Here is a tiny trained network, its code and every weight. The questions are about switching its units off for an input and a target symbol, where a switched-off unit gives its printed mean instead of its output.

import numpy as np


def w(rows, s, z=0):
    codes = np.array(rows[::2]) - 128.0
    scale = np.full(codes.shape[1], s)
    scale[-1] = z or s
    return codes * scale


def f(y):
    return y / 2 * (1 + np.tanh(0.7978845608 * (y + 0.044715 * y**3)))


def softmax(a):
    e = np.exp(a - a.max(-1, keepdims=True))
    return e / e.sum(-1, keepdims=True)


def log_softmax(a):
    a = a - a.max(-1, keepdims=True)
    return a - np.log(np.exp(a).sum(-1, keepdims=True))


def net(x, mask):
    ids = ['ζθλξπστφω'.index(c) for c in x.split()]
    T = len(ids)
    res = E[ids] + P[:T]
    r = res
    for j in range(3):
        rows = slice(3 * j, 3 * j + 3)
        q, k, v = (r @ M[0][rows].T for M in (Q, K, V))
        z = softmax(np.where(np.tri(T) > 0, q @ k.T / 3**0.5, -1e9)) @ v
        o = O[0][rows]
        res = res + np.where(mask[j], z, o[:, -1]) @ o[:, :-1]
    y = f(res @ A[0][:, :-1].T + A[0][:, -1])
    res = res + np.where(mask[3:27], y, B[0][:, -1]) @ B[0][:, :-1]
    return log_softmax(res[-1] @ U[:, :-1].T + U[:, -1])


Q, K, V, O, A, B = {}, {}, {}, {}, {}, {}
E = w([
[63,94,92,112,75,183,136],'ζ',
[116,121,106,113,87,248,95],'θ',
[104,92,65,159,112,101,143],'λ',
[138,80,169,184,123,148,122],'ξ',
[131,147,100,162,155,141,148],'π',
[129,112,177,183,195,137,135],'σ',
[181,134,83,185,98,186,98],'τ',
[78,113,85,87,122,182,117],'φ',
[61,143,101,182,96,150,182],'ω',
],0.017)
P = w([
[245,113,14,59,155,154,77],'0',
[85,110,144,130,100,207,189],'1',
[109,118,116,155,97,165,175],'2',
[87,94,133,139,112,216,154],'3',
[54,131,135,124,171,115,123],'4',
[110,127,104,142,111,134,98],'5',
[78,140,92,158,159,82,120],'6',
[51,108,117,131,156,110,135],'7',
[94,106,104,166,126,103,133],'8',
[85,85,123,157,117,118,117],'9',
],0.011)
Q[0] = w([
[189,95,174,118,82,102,33],'head 1',
[169,99,123,190,56,153,106],'head 1',
[89,199,87,100,220,84,135],'head 1',
[163,102,187,76,97,120,149],'head 2',
[144,94,98,223,71,151,121],'head 2',
[149,197,178,74,2,29,91],'head 2',
[76,123,80,198,180,161,143],'head 3',
[57,106,86,149,137,182,161],'head 3',
[129,137,103,201,132,198,103],'head 3',
],0.0096)
K[0] = w([
[177,88,188,155,41,115,229],'head 1',
[108,160,84,92,104,107,84],'head 1',
[94,146,152,74,63,197,195],'head 1',
[99,254,112,111,134,109,116],'head 2',
[169,141,59,108,155,105,122],'head 2',
[74,159,186,191,59,122,232],'head 2',
[203,166,86,104,233,114,112],'head 3',
[179,199,73,57,199,158,111],'head 3',
[189,123,120,126,137,177,81],'head 3',
],0.0095)
V[0] = w([
[129,66,168,165,184,88,162],'head 1',
[75,92,151,49,181,147,133],'head 1',
[123,227,153,108,214,141,111],'head 1',
[195,231,78,95,124,115,125],'head 2',
[127,160,106,254,75,185,161],'head 2',
[122,151,20,178,99,57,201],'head 2',
[106,44,122,3,118,18,138],'head 3',
[114,15,141,151,13,124,158],'head 3',
[70,129,61,193,76,134,195],'head 3',
],0.0094)
O[0] = w([
[116,142,2,157,114,113,108,73],'head 1',
[212,74,143,192,47,187,96,78],'head 1',
[150,89,189,115,71,70,62,13],'head 1',
[40,71,223,99,107,151,95,254],'head 2',
[78,175,148,34,164,122,177,178],'head 2',
[9,147,135,108,223,124,13,247],'head 2',
[193,176,139,214,100,215,52,38],'head 3',
[77,221,49,200,215,153,176,106],'head 3',
[109,236,160,68,198,69,60,145],'head 3',
],0.0087,0.0058)
A[0] = w([
[128,102,180,220,177,99,206,182],'neuron 1',
[83,199,152,184,107,148,39,149],'neuron 2',
[84,82,88,75,110,128,144,126],'neuron 3',
[160,118,35,99,160,163,190,70],'neuron 4',
[199,80,78,174,142,143,35,66],'neuron 5',
[149,130,135,77,166,153,182,10],'neuron 6',
[157,137,82,166,64,114,48,2],'neuron 7',
[145,203,120,82,33,149,97,2],'neuron 8',
[136,203,181,63,88,166,152,56],'neuron 9',
[142,120,170,9,183,91,143,41],'neuron 10',
[253,83,140,184,119,178,69,89],'neuron 11',
[196,142,83,179,154,189,224,64],'neuron 12',
[126,204,142,155,157,79,118,119],'neuron 13',
[102,182,100,57,161,94,169,40],'neuron 14',
[102,121,181,167,68,81,53,49],'neuron 15',
[142,135,116,85,132,147,110,29],'neuron 16',
[151,110,121,165,137,159,184,135],'neuron 17',
[103,71,86,99,125,95,141,130],'neuron 18',
[167,145,152,204,85,17,58,49],'neuron 19',
[146,196,178,197,97,111,96,108],'neuron 20',
[143,220,187,64,126,163,166,70],'neuron 21',
[241,173,144,173,244,146,104,174],'neuron 22',
[92,237,163,106,164,96,57,89],'neuron 23',
[47,246,157,100,116,206,50,108],'neuron 24',
],0.0077,0.0045)
B[0] = w([
[169,161,41,91,79,164,113,162],'neuron 1',
[76,65,149,61,105,132,174,195],'neuron 2',
[202,173,206,196,136,153,125,202],'neuron 3',
[163,223,151,80,91,127,122,144],'neuron 4',
[49,203,118,93,54,114,182,132],'neuron 5',
[163,124,166,109,131,65,163,134],'neuron 6',
[87,179,110,46,175,93,182,124],'neuron 7',
[121,8,137,197,167,76,89,123],'neuron 8',
[106,76,82,202,136,49,122,129],'neuron 9',
[89,144,164,121,88,115,166,185],'neuron 10',
[135,202,89,157,71,80,90,143],'neuron 11',
[122,158,189,81,108,178,83,145],'neuron 12',
[212,105,161,110,98,95,99,152],'neuron 13',
[76,115,111,148,121,12,139,180],'neuron 14',
[52,178,137,2,151,107,122,131],'neuron 15',
[92,124,204,99,112,61,180,121],'neuron 16',
[196,191,104,109,124,90,77,141],'neuron 17',
[173,161,154,154,119,171,109,180],'neuron 18',
[63,98,28,122,159,128,174,124],'neuron 19',
[83,87,93,57,112,123,89,124],'neuron 20',
[112,64,106,117,151,72,140,136],'neuron 21',
[79,191,58,88,111,176,164,139],'neuron 22',
[163,31,73,86,120,112,131,216],'neuron 23',
[192,113,121,131,169,171,140,253],'neuron 24',
],0.0065,0.014)
U = w([
[136,133,136,9,108,167,184,186],'ζ',
[94,136,142,203,206,158,132,254],'θ',
[91,68,114,175,197,132,106,119],'λ',
[65,95,115,214,103,96,57,145],'ξ',
[138,118,160,108,183,84,175,39],'π',
[116,166,218,125,144,123,3,90],'σ',
[90,155,227,140,169,117,114,40],'τ',
[196,60,165,157,133,121,158,57],'φ',
[152,238,186,174,223,167,131,136],'ω',
],0.0048,0.0049)

Each question gives the input, a string of symbols that net reads in full, and the target symbol t.
The units are the heads (3 rows each of Q, K, V and O) and the neurons (one row each of A and B). Each row of codes is followed by its name. A weight is (code - 128) times the scale printed after its matrix; where a second scale follows, it is the last column's (O, A, B and U).
mask holds one flag per unit, heads first, then neurons. A switched-off unit (its flag False) gives its mean, the last column of its rows in O or B, instead of its output. The means were averaged over made-up inputs and are rounded, as every weight is.
A unit's drop is (log p(t) with every unit on - log p(t) with that unit switched off) / (log p(t) with every unit on - log p(t) with every unit switched off).
The circuit of an input: a set's keep is (log p(t) with only the set's units on - log p(t) with every unit switched off) / (log p(t) with every unit on - log p(t) with every unit switched off). Starting from the 12 units with the biggest drops (on a tie, the unit counted first), units are removed one at a time, each time the one whose removal leaves the highest keep (on an exact tie, the one counted first), for as long as the keep stays at least 0.8.
units of the circuit, in order: the units of the circuit, biggest drop first
most important unit: the unit with the biggest drop
top k neurons: the k neurons with the biggest drops, biggest first
which heads matter: for each layer, one digit per head in row order, 1 if its drop is at least 0.15 and else 0, layers parted by /
drop of u: that unit's drop, to one decimal
input ξ σ φ τ, target ω: units of the circuit, in order -> (neuron 23; neuron 2; head 2; neuron 4)
input π ξ ζ ξ, target σ: which heads matter -> 111
input σ ω φ, target φ: top neuron -> (neuron 3)
input π σ τ, target σ: units of the circuit, in order -> (head 3; head 1; head 2; neuron 23)
input σ σ λ, target φ: units of the circuit, in order -> (head 3; head 2)
input ω λ λ σ ω, target π: which heads matter -> 011
input ω π ξ λ σ τ, target π: which heads matter -> 011
input ω λ λ λ π, target π: top 2 neurons -> (neuron 14; neuron 23)
input τ λ λ, target τ: which heads matter -> 111
input λ λ τ τ ω, target λ: which heads matter -> 011
input λ τ ω φ, target λ: which heads matter -> 011
input λ τ λ λ π, target λ: which heads matter -> 010
input ζ λ ξ τ, target ω: which heads matter -> 111
input σ λ τ ξ, target φ: units of the circuit, in order -> (head 2)
input λ θ ξ λ ξ ξ, target λ: top 2 neurons -> (neuron 23; neuron 3)
input ξ ξ τ λ λ ζ, target ω: drop of neuron 2 -> 0.2
input ω τ ξ τ ζ, target π: drop of neuron 21 -> 0.1
input θ ξ ξ θ ζ λ σ, target ζ: drop of head 3 -> 0.2
input τ σ σ ζ, target τ: drop of neuron 10 -> 0.1
input π σ σ ζ, target σ: most important unit -> head 3
